Each row is followed by its class.
[  78   -9 -195  -10  -64 -231  -51 -153   28   59  169  109  -21  -21
  -36 -103  -87 -210  -73   27  106  -75   16   19   62  -75 -137 -115
  111 -210   69   93  210  142]
Mika
[ 194  -22  -76  109  299  152  232  120   67  -11 -253  519 -157 -177
 -369  442   36   51   76  132  238 -299  178   31 -103 -130  323  -43
  -11 -101  123  194  194 -458]
vof
[-148  -76  241  -98   55  272  321  162 -114   66 -230 -136  500   77
  141  202  273  118   68   83   95  184   56 -162 -297  269  218   39
   -9  300   92 -222 -262   73]
Mika
[ 223   69 -265   16  221  268  131   83  -16  -74 -110  305 -123 -244
 -224  288 -137  178  268  -16  267 -352   48    8 -237 -314  260  -67
  -97  -85   60  171  107 -406]
dab
[ -84  234   54    7    0   65 -346   17   90 -101   41  -62 -330  -24
    7 -115  -35  119 -114  110 -275 -162 -269   89   85 -145   63   10
  -59 -166  -58  -45 -204   17]
Mika
[ 135 -174 -299  -60 -171 -230  294 -118 -205  -42  361 -153   20  175
   91 -110 -264 -147  140 -262    1  405  170 -227  -54   84  -96  173
   75  134  -78   54  305  101]
vof
[-215   19  156 -129 -112  -27 -199 -118  105  120  -62   52  229   17
   63  115  217  -81   28  196  -56  -59  -66 -150 -100  -91   52   42
  -37  -55    1 -139 -319   54]
Dak
[-185 -130  310  133 -158  -45  -20   61 -106   23  -81 -568  -38  371
  161 -329  -15  108 -136 -104 -413  503  -69  -36  321  296  -40  230
   36  181  -59 -320 -264  320]
kem
[ 240 -124  -90  174  118 -164   38  -84    6 -101  -49  342 -450  -86
 -414   18 -198  -81  -35  -40  -12 -100  141  201  215 -184  -46   81
  -24 -267  -88  288  362 -317]
pige
[-206 -150  465  -45  -74  288  273   81 -170  148 -296 -600  347  230
  174  -93  240  113   88  -69 -301  612  117 -151  -11  338  226  439
  -40  409   18 -518 -477  219]
vana
[ 115  -44 -101  -50   52  155  243   26  -11   43  -53   15   91  -29
  -56  196   33    8  227  -66   63   21  172 -132 -162   13  180   68
    7  113    0  -29   35 -110]
tufi
[-256  287   81 -302 -199   87 -138 -188  -69 -403  428 -862  -45  221
  331 -899 -249  198 -189 -220 -411  697 -435  214    8  170 -135  250
   62   -1 -101 -191  -98  859]
dab
[  13   87   29   43  -73 -108 -106  -54  -25 -296  172 -232 -477   -2
   44 -474 -312  -60  -72 -176 -255  105 -129  288  273   -9 -237  162
  -44  -31 -147  152  350  166]
vof
[ -29 -213  116  184   86 -158   63   43   57   98 -259  357  -10   46
 -232  225   94 -117 -106  205   74  -73  189  -30  115   31   60   14
   67  -45   71   31   95 -257]
Dak
[ 229 -295   37  237  280  273  667  234 -155   46 -546  219   71   13
 -361  403    9  106  211  -68  231  102  447    7  -27  171  372  182
  -27  242  182   45  226 -435]
Vuper
[ 143 -101 -425 -117 -196 -436  -18 -131  -43  210  474  292  159  -54
  157  157 -107 -391   35   19  330 -223  108 -420 -123  -71 -237 -284
   98  -71   45  191  329 -104]
Dak
[ -44  212   -4 -144  -61  196   31  -42  -99 -233  217 -387 -127  -13
  220 -356 -204  104   36 -183 -171  204 -170   11  -93   61  -45  176
 -104  161  -61  -14   10  297]
pige
[ -93  124  -66 -154  -29   91  -41  -69   85  -80   93  -21  184  -31
   69  -10   20  -27   21   94   22   34  -52 -126 -238  -15   56  -47
   76  -21    3  -37    0  122]
gara
[ -38  -10   14   42  -42 -314 -319 -111  206  135   61  190 -151  -64
  -27    0   46 -252 -177  167   14 -303  -10  -23  264 -116 -228 -117
   71 -242  -18   55   33  -60]
Migas
[ -14  211 -200  -80 -200  -80 -195 -184  -51 -319  386 -373 -218  121
  150 -512 -314   55    0 -182 -185  184 -302   95   41 -134 -199   50
   42 -146 -119   35  125  418]
tufi
[-384  103  421 -144   32  149 -204   24  139   28 -215 -222  210   36
  137  -83  237   79 -151  266 -295   92 -159  -24  -48  111  122  188
  -23   10   27 -315 -454  253]
Mika
[ 106  -13 -270  -89  -17 -157   46  -76   95   -5  128  399   77  -84
  -84  231    9 -119   40  119  278 -255   70 -208 -182 -138   49 -161
  114 -136   58  180  235 -186]
kem
[  26 -244  318  186  193  255  401  287 -136  149 -457 -142  -43  131
  -28  208  116   76   49  -58 -174  273  312  -44  143  338  253  304
  -90  427   51 -223 -153 -200]
vof
[ 120 -238 -254  -27   63   41  578  146 -225  148   40   99  472   39
   65  498   23  -87  329  -99  420  119  332 -493 -382  193  212   -3
   25  409  111   31  135 -275]
tufi
[ 221 -376   83  335  237   -8  408  204  -58  193 -444  248 -164   14
 -363  249  -27  -41  -24  -30   79   38  433  160  310  216  167   54
   92   25  159   34  227 -366]
dab
[ 186 -348 -153  168   -9   33  487  200 -229  299 -243  200  348  135
  -52  637  113   -8  321  -72  335   46  380 -451 -144  104  276  -25
   -7  372  159 -140  -89 -428]
Vuper
[-105  266 -200 -308 -221 -233 -528 -303  242   39  387  163  200 -166
  208  -10   47 -256  -49  191  206 -378 -289 -243 -179 -286 -232 -291
   28 -318  -13   72  -93  235]
Vuper
[ -33  144   51 -154  -45  -28 -247  -96  115  -78  105  -44 -191 -138
  113 -232  -77  -63  -63   86 -179 -163 -132  -14  -10 -113 -147   84
 -123  -59  -94   42    7   95]
pap
[ 263 -161 -324   -1   10    5  489   40 -238  -99  127  202  249   67
  -98  247 -132  -46  230 -155  414  210  201 -261 -330   73  144    0
    8  221   72  208  360 -169]
vana
[ -80 -194    8   29  -80 -304   40   -1 -117  197  175 -220   89  254
  184 -101  -97 -147 -127  -31 -112  287   88 -240  160  291 -141   67
   78  131   51 -138  -46  235]
dab
[-341  393  408 -302  -39  133 -619 -135  344  101  -37 -191   71 -192
  273 -373  244   66 -322  350 -321 -203 -369   81    1 -101 -102 -105
    1 -342   16 -339 -525  500]
tufi
[ 115 -201   38   84   -9   15  284   40 -203 -148   49 -355 -190  216
  -47 -338 -275   93   -9 -268 -287  609  128  121  164  257  -13  346
   14  165  -74  -48  143  165]
dab
[  16  -12 -100 -111  134  -19  -55   13  195  152 -134  699  279 -251
 -106  604  229  -91   66  364  395 -546   83 -312 -353 -250  175 -249
   -1 -113  117  103  -69 -444]
Migas
[  53  -87 -104  -30  -84  -70  151  -80 -119   23  131  -45  145   92
   12   71  -47  -93  127  -90   35  276   79 -182 -113   60   61  102
    1  113  -46  -18   19   47]
gara
[ 215 -336  173  463  386  132  286  317   29  180 -722  620 -340 -111
 -598  678  138  -22   50  111  162 -246  433  205  278 -131  353  110
  -44  -17  113   98  113 -880]
vana
[  71  -74  -20  101  -18 -268 -118  -66   93  105    2   61 -138   57
  -71 -108  -61 -145 -158   54  -44  -11    4   50  258   53 -106 -102
  103 -182   71   35   92  124]
tufi
[ 145   -8 -355  -26  -73 -276  -30 -144  -10 -184  282  246  -72   10
  -88   -8 -231 -170    2  -21  182  -88  -39  -68  -94 -104 -110 -109
   55 -164  -34  327  399  -47]
kem
[   7  140  -66   -4  -65  113   53   40 -153 -300  215 -586 -207  250
  113 -519 -324  245  -51 -229 -344  509 -248  160   29  139  -13  202
  -33   76  -85  -98  -11  501]
Mika
[-178  399  181  -70  -43  242 -381  -49  150 -228   -7 -235 -247 -103
   67 -331  -14  208 -112  106 -326 -174 -399  183   26 -181   50   -8
  -97 -234  -78  -99 -232  272]
kem
[-288  223   26 -255 -257 -232 -448 -163   74 -115  504 -413  -68   38
  461 -444  -93 -166 -175   40 -374  100 -379 -181   18   64 -281   41
  -37   17 -169  -36 -160  462]
vof
[  99  -76   28   84  100  -40  -95  -21  196  329 -298  569  130 -244
 -217  548  306 -233  -17  278  345 -583  163 -164    8 -179   90 -255
  -12 -228  103   45  -99 -460]
Dak
[-125  434  -69 -329 -114   88 -381 -224  145 -164  467 -406 -134  -98
  279 -598 -114    8 -160  -34 -207    6 -448  189  -35 -137 -161  -55
   47 -252   -4  -77  -57  681]
gara
[ -31   24   44    2  -55  224  179   49 -118   20  -13 -243  135   58
  108   54   84  165  190 -128    6   94  -39 -143  -98  -21  173   70
  -57  208   22 -202 -176   49]
dab
[  19 -103  238   82  172  236  190  130   36  203 -391  228   62 -145
 -108  432  251  -64   92  127   56 -198  270 -164  -59   -5  194  144
 -127  202   37 -125 -150 -435]
gara
[ -58  -73   51   45  -66  -66  -66   75   29  143  -71    4  123   67
   53  249  129  -32   77  129  -20  -74   36 -324  -22  -10   98   10
   -8   74  -12 -152 -215 -177]
vof
[ -90  135   54  -69  102  -27 -302  -70  264  -76 -101  410  -54 -226
 -151  123  107  -59 -111  330   78 -428 -123   53 -121 -272    7 -129
  -35 -316  -46  185   55 -143]
pap
[ 125   51 -170   24  171    1    7   18  131 -119  -78  453 -143 -195
 -321  268  -15  -57   98  115  286 -414   54  124 -124 -216   90 -117
   -9 -192   15  371  325 -399]
vana
[-311  159  483 -132  -57  102 -318  -75   85    9  -66 -632  -42   86
  287 -678   55  111 -352   65 -546  316 -274  258  258  203 -168  192
   25 -100    2 -393 -380  699]
pige
[   8  -34 -223   96 -134 -203  -40  -73 -109 -184  270 -280 -315  191
  -20 -305 -335    6   55 -207 -132  177  -77   46  202  -78  -76  169
   74  -38 -115   11  236  103]
dab
[ 106   86 -133  -91  -51  116  102 -114  -72 -214  183 -345 -102   65
   -4 -368 -232  112   63 -225 -126  354  -79  147  -15  -17   22  189
   40  -55  -84  -52  119  292]
Migas
[-121  158 -163 -231  -32  -70 -200 -138   89  -89  296   11   58  -40
   94  -74  -17  -27  -70   97   64  -65 -203  -94 -200 -107    1  -70
   63 -113  -28   26  -27  181]
pap
[ 250 -253   64  366  322  179  512  188  -90 -124 -522  355 -168   29
 -568  315  -60   57   51  -55  156   82  391  322  114  139  256  113
  -14   56  151  205  369 -447]
dab
[-101 -100  143   66  -12 -114  -14    3  -44   18    9 -411 -176  183
   73 -334 -136  -91 -127  -97 -198  289  -44  186  316  185 -111  200
   47   26  -29  -90   54  353]
pap
[ 223 -217 -210  131   -6    5  431  121 -318    9   87 -304  -90  241
   38  -46 -222  103  162 -319  -19  413  166 -171   53  132  105  239
   11  301    6  -91  110  -69]
tufi
[  36  177   42   19  177  204 -118   19  162 -106 -116  182 -319 -220
 -156  106  -19   -1   57   79  -47 -340  -32  111    6 -196   82   39
 -112  -82  -60  142   75 -228]
gara
[ 126  -27 -154    6  107 -169 -201  -61  211  139  -35  540 -112 -200
 -185  310   20 -209  -16  210  229 -468   80  -67   -9 -269   -7 -197
   35 -277   53  187  166 -316]
vof
[ -64   96  174   54   77   35 -274    5  209  -55 -167  159 -350 -177
 -139   98   53 -155  -61  118  -71 -350  -47  173  203 -150    7   16
  -52 -141  -94   96   66 -261]
kem
[ 149 -126   66  212  183  -24   50   86   44   47 -194  188 -502 -134
 -232  102  -88 -136  -67   27 -153 -177  205   75  274  -79   19  231
 -108    1  -67  112  201 -413]
pap
[-149   -3  309   67  -42  172  -19   98  -31   54 -224 -417   19  142
  113 -150  110  168  -59   -5 -285  245  -77   16  197  118  124  182
   -3  102   15 -387 -390  153]
Migas
[ 405 -290 -254  256  200   -6  485   98 -126   94 -147  289 -173  -29
 -358  282 -165 -149  135 -200  289  -25  386   79  158   41  129  -32
   82   60  171  170  503 -370]
gara
[ 231 -291  -58  177   69   52  456   80 -156  179 -266  334  159   24
 -232  535  140  -92  212  -79  269   46  410 -204  -65   81  237   27
  -24  183   16   59  107 -465]
kem
[ 163 -369   -9  231   -3 -110  353   50 -124   46 -132  154  -64  182
 -229  190  -49 -127  110 -132   46  225  331  -51  187  111   23  137
   61  147   12   88  253 -248]
gara
[ 230 -238 -197  137   60 -245   71   22   95  323 -163  678  114 -157
 -231  666  161 -355  135  175  476 -549  335 -273   10 -166   22 -300
   43  -93  179  219  219 -629]
vof
[  79  -89 -133   21  -34   44   52  103  -26  266  -35  262  146  -65
   51  469  154  -14  186   82  202 -299  140 -416 -173 -123  187 -122
   -8  140   97  -96 -162 -390]
pige
[ -55  261 -102 -294 -118  120   20 -201  -96 -486  489 -846 -236  231
  222 -895 -367  245  -10 -383 -379  717 -383  326   38   73 -126  288
   59    3 -170  -30  141  883]
pap
[ 231 -178 -181  196  189   61  455   82 -113  -97 -146  196  -62   78
 -318  203 -130   16  113 -110  180  161  288   35  -12   85  182  117
   67  100  100  162  348 -244]
gara
[-344   15  513 -143  -48   73 -307  -17  183  135 -225 -184  145   61
  149  -52  328   16 -172  290 -416  122 -126  -58   39   92   91  170
  -12  -38  -63 -354 -533  198]
vof
[ -39  -36 -176    9 -185 -157  -80   -3 -120  -14  340 -258  -37  197
  201 -158 -173    9  -11 -121 -187  208 -108 -197   46   59  -96    7
   73   89  -36 -124  -75  176]
gara
[-252  133  456 -132   25  255 -164   30  172  276 -338  -33  375 -156
  143  149  493    4 -132  278   -9 -180  -85  -65  -59   63  143 -140
  -12  -33  136 -359 -534  119]
vana
[ 174 -318 -108  198  -13 -161  409   40 -259   12   45 -259 -169  202
  -45 -206 -340 -106   35 -308  -42  431  256   24  287  282  -48  231
   85  185   40    0  357   82]
dab
[ 466 -194 -418  256  237  170  627  192 -245  -41  -83  231 -275  -37
 -313  363 -281   -7  345 -344  359   50  368   57   -4   68  327   39
  -32  281   64  334  540 -502]
Migas
[-134   64  198  -10   -3  367  174  135 -183  -75 -175 -619   31  186
  157 -267  -29  320   60 -164 -269  403 -133   87   13  221  226  227
 -114  290   37 -328 -381  343]
pap
[ -51    0   83  -20  -18  -64 -165  -87  124   -1  -72  212  -18  -72
 -128   54   51  -90  -61  162  -73  -25  -28   40  -10 -148   38   -8
  -35 -173  -35   24  -67  -59]
Migas
[  56   71 -233 -161 -121  -42   85 -107 -112  -48  381 -453   -7   92
  244 -442 -271  -23   -3 -240  -36  321 -104  -44   -1   75  -92  103
  132   23   16 -161  134  525]
vana
[-470  215  409 -249 -192   46 -362  -46  163   90   27 -524  125  100
  468 -217  278  -14 -118  142 -412  131 -244 -185  108  140  -40  145
   19  133  -59 -407 -557  426]
pige
[ 213 -342   12  272  147  -22  315  224  -42  316 -324  533   31 -137
 -212  796  204 -297  203   78  294 -397  470 -324   18   31  165  -71
  -52  208   24  131  203 -833]
tufi
[ 388 -286 -301  366  199   36  460  213 -176  -16 -178  198 -344   29
 -398  330 -243   23  255 -210  187  -58  354   54  133  -56  220   81
   31   99   18  162  439 -558]
dab
[-294   98  281 -153 -100   40  -81  -71   46  -74  -66 -425  192  202
  207 -340   92  111 -133   92 -293  342 -148  -45   -5  165  -30  218
   12   76   47 -286 -364  443]
tufi
[ 278 -215 -109  222  182   22  274  156  -22  117 -202  468 -172 -150
 -251  515   55 -148  146  -23  254 -316  341  -80   83   -1  128  -63
  -27  128   27  229  303 -598]
pap
